Below are the code and all the weights of a small trained network. Each question names an input and a class and asks about switching units off, where a switched-off unit gives its printed mean instead of its output.

import numpy as np


def w(rows, s, z=0):
    codes = np.array(rows[::2]) - 128.0
    scale = np.full(codes.shape[1], s)
    scale[-1] = z or s
    return codes * scale


def f(y):
    return np.maximum(y, 0)


def log_softmax(a):
    a = a - a.max(-1, keepdims=True)
    return a - np.log(np.exp(a).sum(-1, keepdims=True))


def net(x, mask):
    res = np.array(x, float).reshape(1, 4) / 4 @ E
    y = f(res @ A[0][:, :-1].T + A[0][:, -1])
    res = res + np.where(mask, y, B[0][:, -1]) @ B[0][:, :-1]
    return log_softmax(res[-1] @ U[:, :-1].T + U[:, -1])


A, B = {}, {}
E = w([
[64,44,142,29],'x0',
[201,144,154,174],'x1',
[2,119,217,203],'x2',
[190,71,31,216],'x3',
],0.0095)
A[0] = w([
[165,115,82,188,200],'neuron 1',
[104,158,158,195,175],'neuron 2',
[168,71,101,2,218],'neuron 3',
[163,122,95,160,183],'neuron 4',
[152,113,95,169,107],'neuron 5',
[99,179,184,73,146],'neuron 6',
[155,145,58,114,168],'neuron 7',
[111,155,170,55,218],'neuron 8',
[92,152,158,140,255],'neuron 9',
[128,156,48,133,145],'neuron 10',
[64,119,142,161,183],'neuron 11',
],0.016,0.0037)
B[0] = w([
[218,73,173,120,217],'neuron 1',
[99,69,124,153,196],'neuron 2',
[127,143,6,70,252],'neuron 3',
[193,94,160,101,191],'neuron 4',
[162,105,183,90,181],'neuron 5',
[91,207,194,104,208],'neuron 6',
[106,112,128,78,194],'neuron 7',
[97,199,157,67,213],'neuron 8',
[112,176,141,204,187],'neuron 9',
[129,106,126,135,179],'neuron 10',
[112,158,114,192,196],'neuron 11',
],0.024,0.016)
U = w([
[117,80,19,39,102],'0',
[75,74,144,187,5],'1',
[173,54,222,59,253],'2',
[76,187,254,33,82],'3',
],0.0097,0.00077)

Each question gives the input, the list of numbers given to net, and the class t.
The units are the neurons (one row each of A and B). Each row of codes is followed by its name. A weight is (code - 128) times the scale printed after its matrix; where a second scale follows, it is the last column's (A, B and U).
mask holds one flag per neuron, in row order. A switched-off neuron (its flag False) gives its mean, the last column of its row in B, instead of its output. The means were averaged over made-up inputs and are rounded, as every weight is.
A unit's drop is (log p(t) with every unit on - log p(t) with that unit switched off) / (log p(t) with every unit on - log p(t) with every unit switched off).
The circuit of an input: a set's keep is (log p(t) with only the set's units on - log p(t) with every unit switched off) / (log p(t) with every unit on - log p(t) with every unit switched off). Starting from all 11 units, units are removed one at a time, each time the one whose removal leaves the highest keep (on an exact tie, the one counted first), for as long as the keep stays at least 0.8.
units of the circuit, in order: the units of the circuit, biggest drop first
top k neurons: the k neurons with the biggest drops, biggest first
drop of u: that unit's drop, to one decimal
input [-2,3,7,5], class 1: units of the circuit, in order -> (neuron 2)
input [-4,8,-7,-5], class 2: top 2 neurons -> (neuron 3; neuron 4)
input [-1,7,5,-3], class 1: top 2 neurons -> (neuron 2; neuron 8)
input [-8,-3,7,5], class 2: top 3 neurons -> (neuron 1; neuron 5; neuron 4)
input [-6,2,-8,-2], class 2: top 2 neurons -> (neuron 1; neuron 4)
input [6,2,5,8], class 2: top 2 neurons -> (neuron 3; neuron 9)
input [6,-6,-1,-1], class 0: drop of neuron 3 -> 5.4
input [4,6,-8,-5], class 0: drop of neuron 3 -> 3.7
input [4,-6,8,6], class 1: drop of neuron 6 -> 0.0
input [5,-2,6,7], class 1: drop of neuron 3 -> 0.1
